Below are the code and all the weights of a small trained network. Each question names an input and a target symbol and asks about switching units off, where a switched-off unit gives its printed mean instead of its output.

import numpy as np


def w(rows, s, z=0):
    codes = np.array(rows[::2]) - 128.0
    scale = np.full(codes.shape[1], s)
    scale[-1] = z or s
    return codes * scale


def norm(h):
    return h / np.sqrt((h * h).mean(-1, keepdims=True) + 1e-5)


def f(y):
    return y / 2 * (1 + np.tanh(0.7978845608 * (y + 0.044715 * y**3)))


def softmax(a):
    e = np.exp(a - a.max(-1, keepdims=True))
    return e / e.sum(-1, keepdims=True)


def log_softmax(a):
    a = a - a.max(-1, keepdims=True)
    return a - np.log(np.exp(a).sum(-1, keepdims=True))


def net(x, mask):
    ids = ['ζθλμτψ'.index(c) for c in x.split()]
    T = len(ids)
    res = E[ids] + P[:T]
    u = 0
    for l in range(3):
        q, k, v = (norm(res) @ M[l].T for M in (Q, K, V))
        z = softmax(np.where(np.tri(T) > 0, q @ k.T / 2**0.5, -1e9)) @ v
        res = res + np.where(mask[u], z, O[l][:, -1]) @ O[l][:, :-1]
        u += 1
        y = f(norm(res) @ A[l][:, :-1].T + A[l][:, -1])
        res = res + np.where(mask[u : u + 12], y, B[l][:, -1]) @ B[l][:, :-1]
        u += 12
    return log_softmax(norm(res)[-1] @ U[:, :-1].T + U[:, -1])


Q, K, V, O, A, B = {}, {}, {}, {}, {}, {}
E = w([
[122,89,112,113],'ζ',
[78,140,5,90],'θ',
[102,159,113,222],'λ',
[46,135,78,125],'μ',
[198,131,141,96],'τ',
[49,124,139,151],'ψ',
],0.016)
P = w([
[118,53,101,47],'0',
[167,138,167,189],'1',
[156,95,3,97],'2',
[176,144,164,187],'3',
[159,119,25,126],'4',
[178,139,165,182],'5',
[111,211,111,83],'6',
[175,135,172,179],'7',
[109,212,113,99],'8',
[176,133,170,181],'9',
[106,212,113,111],'10',
[177,135,164,185],'11',
[100,212,113,119],'12',
],0.0064)
Q[0] = w([
[83,112,188,70],'0.h1',
[32,253,197,204],'0.h1',
],0.0051)
K[0] = w([
[130,76,255,135],'0.h1',
[97,176,204,169],'0.h1',
],0.0092)
V[0] = w([
[96,168,172,101],'0.h1',
[119,255,194,106],'0.h1',
],0.0067)
O[0] = w([
[124,50,2,35,46],'0.h1',
[171,185,210,143,5],'0.h1',
],0.0066,0.0025)
A[0] = w([
[37,145,125,41,121],'0.n1',
[121,102,81,81,51],'0.n2',
[79,83,122,164,91],'0.n3',
[139,212,107,131,179],'0.n4',
[150,176,207,112,78],'0.n5',
[91,72,150,172,140],'0.n6',
[81,163,100,136,168],'0.n7',
[187,114,255,193,5],'0.n8',
[98,41,136,166,133],'0.n9',
[95,196,238,127,116],'0.n10',
[111,181,93,45,71],'0.n11',
[78,138,109,74,235],'0.n12',
],0.0094,0.003)
B[0] = w([
[214,156,124,15,207],'0.n1',
[206,159,120,182,149],'0.n2',
[133,69,93,75,201],'0.n3',
[53,91,99,24,222],'0.n4',
[124,72,47,170,127],'0.n5',
[30,83,95,89,200],'0.n6',
[146,136,124,3,252],'0.n7',
[242,34,74,167,173],'0.n8',
[11,80,25,77,195],'0.n9',
[54,49,159,42,167],'0.n10',
[214,208,52,195,157],'0.n11',
[168,161,83,68,219],'0.n12',
],0.0039,0.0037)
Q[1] = w([
[236,253,162,167],'1.h1',
[29,93,103,69],'1.h1',
],0.0028)
K[1] = w([
[244,193,134,111],'1.h1',
[82,254,150,66],'1.h1',
],0.0046)
V[1] = w([
[120,191,222,228],'1.h1',
[4,231,86,236],'1.h1',
],0.0031)
O[1] = w([
[53,106,85,238,3],'1.h1',
[133,255,71,171,242],'1.h1',
],0.0075,0.0019)
A[1] = w([
[197,92,214,205,143],'1.n1',
[63,116,174,174,76],'1.n2',
[140,119,113,165,168],'1.n3',
[148,156,109,53,99],'1.n4',
[1,140,109,121,149],'1.n5',
[105,50,217,86,4],'1.n6',
[204,124,102,146,142],'1.n7',
[69,178,160,63,112],'1.n8',
[117,84,111,36,105],'1.n9',
[209,182,234,178,135],'1.n10',
[138,71,113,26,178],'1.n11',
[34,60,177,87,131],'1.n12',
],0.0092,0.0039)
B[1] = w([
[89,25,220,123,159],'1.n1',
[113,137,179,165,145],'1.n2',
[104,87,200,45,154],'1.n3',
[108,169,192,166,186],'1.n4',
[116,96,132,58,253],'1.n5',
[100,96,124,106,118],'1.n6',
[89,93,238,140,156],'1.n7',
[253,160,105,189,169],'1.n8',
[91,182,141,209,194],'1.n9',
[81,60,88,135,153],'1.n10',
[47,125,88,190,235],'1.n11',
[223,166,178,96,153],'1.n12',
],0.0064,0.0056)
Q[2] = w([
[203,235,162,221],'2.h1',
[78,136,3,105],'2.h1',
],0.0063)
K[2] = w([
[214,2,195,192],'2.h1',
[98,244,48,115],'2.h1',
],0.0047)
V[2] = w([
[9,227,95,45],'2.h1',
[239,3,142,157],'2.h1',
],0.0035)
O[2] = w([
[236,74,182,171,255],'2.h1',
[255,215,32,110,20],'2.h1',
],0.0051,0.0037)
A[2] = w([
[161,150,142,134,196],'2.n1',
[137,125,121,165,85],'2.n2',
[148,116,147,162,124],'2.n3',
[114,153,96,155,127],'2.n4',
[147,80,101,112,145],'2.n5',
[252,141,160,114,173],'2.n6',
[167,173,148,96,87],'2.n7',
[101,135,132,145,103],'2.n8',
[107,165,111,128,113],'2.n9',
[108,94,102,125,190],'2.n10',
[138,110,178,151,141],'2.n11',
[140,88,107,73,1],'2.n12',
],0.021,0.0039)
B[2] = w([
[105,111,69,110,148],'2.n1',
[66,106,128,123,127],'2.n2',
[113,146,76,134,151],'2.n3',
[133,78,159,115,248],'2.n4',
[163,255,133,89,173],'2.n5',
[168,215,168,60,164],'2.n6',
[123,85,49,165,180],'2.n7',
[145,161,117,100,189],'2.n8',
[138,133,179,170,254],'2.n9',
[175,161,75,136,250],'2.n10',
[127,108,60,146,206],'2.n11',
[25,112,124,122,146],'2.n12',
],0.0099,0.0052)
U = w([
[67,216,113,39,232],'ζ',
[243,168,82,234,4],'θ',
[40,32,86,243,73],'λ',
[75,182,254,160,214],'μ',
[190,22,153,82,157],'τ',
[16,43,161,39,103],'ψ',
],0.0083,0.0034)

Each question gives the input, a string of symbols that net reads in full, and the target symbol t.
The units are the heads (2 rows each of Q, K, V and O) and the neurons (one row each of A and B). Each row of codes is followed by its name. A weight is (code - 128) times the scale printed after its matrix; where a second scale follows, it is the last column's (O, A, B and U).
mask holds one flag per unit, layer by layer, with each layer's heads first. A switched-off unit (its flag False) gives its mean, the last column of its rows in O or B, instead of its output. The means were averaged over made-up inputs and are rounded, as every weight is.
A unit's drop is (log p(t) with every unit on - log p(t) with that unit switched off) / (log p(t) with every unit on - log p(t) with every unit switched off).
most important unit: the unit with the biggest drop
top k neurons: the k neurons with the biggest drops, biggest first
k most important neurons of layer l: the k neurons of layer l with the biggest drops, biggest first
input θ τ τ ψ ζ ψ τ μ τ τ τ, target μ: top 3 neurons -> (0.n4 1.n5 1.n4)
input μ ψ τ λ ψ λ τ λ ζ λ μ, target θ: most important unit -> 1.n8
input λ τ τ μ ζ ζ λ ζ ψ τ λ μ τ, target μ: top 3 neurons -> (0.n4 1.n11 0.n1)
input τ ζ λ θ ζ λ λ λ ψ μ τ, target θ: top 2 neurons -> (2.n7 0.n11)
input ζ μ λ λ τ, target ζ: top 3 neurons -> (2.n6 0.n9 0.n6)
input ψ ζ ζ τ λ λ μ ζ ζ, target μ: top 3 neurons -> (1.n11 1.n12 1.n9)
input λ ψ τ λ ζ τ ψ, target θ: 3 most important neurons of layer 1 -> (1.n8 1.n12 1.n11)
input λ λ ψ θ λ τ λ μ ψ, target θ: top 3 neurons -> (1.n8 2.n7 1.n12)
input λ μ θ λ μ, target θ: top 2 neurons -> (2.n9 2.n12)
input τ ψ ζ ζ ψ τ ζ, target λ: top 4 neurons -> (1.n11 0.n1 1.n9 1.n12)
input ζ ζ ζ λ λ ψ λ, target λ: top 3 neurons -> (1.n8 1.n11 0.n1)
input θ μ λ τ θ ψ ψ θ μ ζ μ, target λ: top 4 neurons -> (2.n7 1.n8 2.n6 2.n5)
input ζ ψ λ μ, target μ: 2 most important neurons of layer 1 -> (1.n11 1.n4)
input τ ζ λ ζ ζ τ ψ ψ λ θ, target θ: most important unit -> 1.n5
input θ λ λ ζ λ λ λ ψ, target ψ: top 3 neurons -> (1.n5 0.n6 0.n9)
input ζ τ ψ, target ζ: 3 most important neurons of layer 1 -> (1.n5 1.n12 1.n2)
input μ θ λ τ θ λ ψ μ λ ψ, target ψ: 3 most important neurons of layer 1 -> (1.n5 1.n12 1.n4)
input ζ μ λ θ, target θ: 2 most important neurons of layer 2 -> (2.n9 2.n12)
input λ ζ μ θ μ μ λ λ ζ, target θ: 4 most important neurons of layer 0 -> (0.n1 0.n11 0.n2 0.n4)
input μ ζ ψ, target ζ: most important unit -> 0.h1
input ζ ζ λ λ μ λ ζ, target λ: 2 most important neurons of layer 0 -> (0.n1 0.n11)
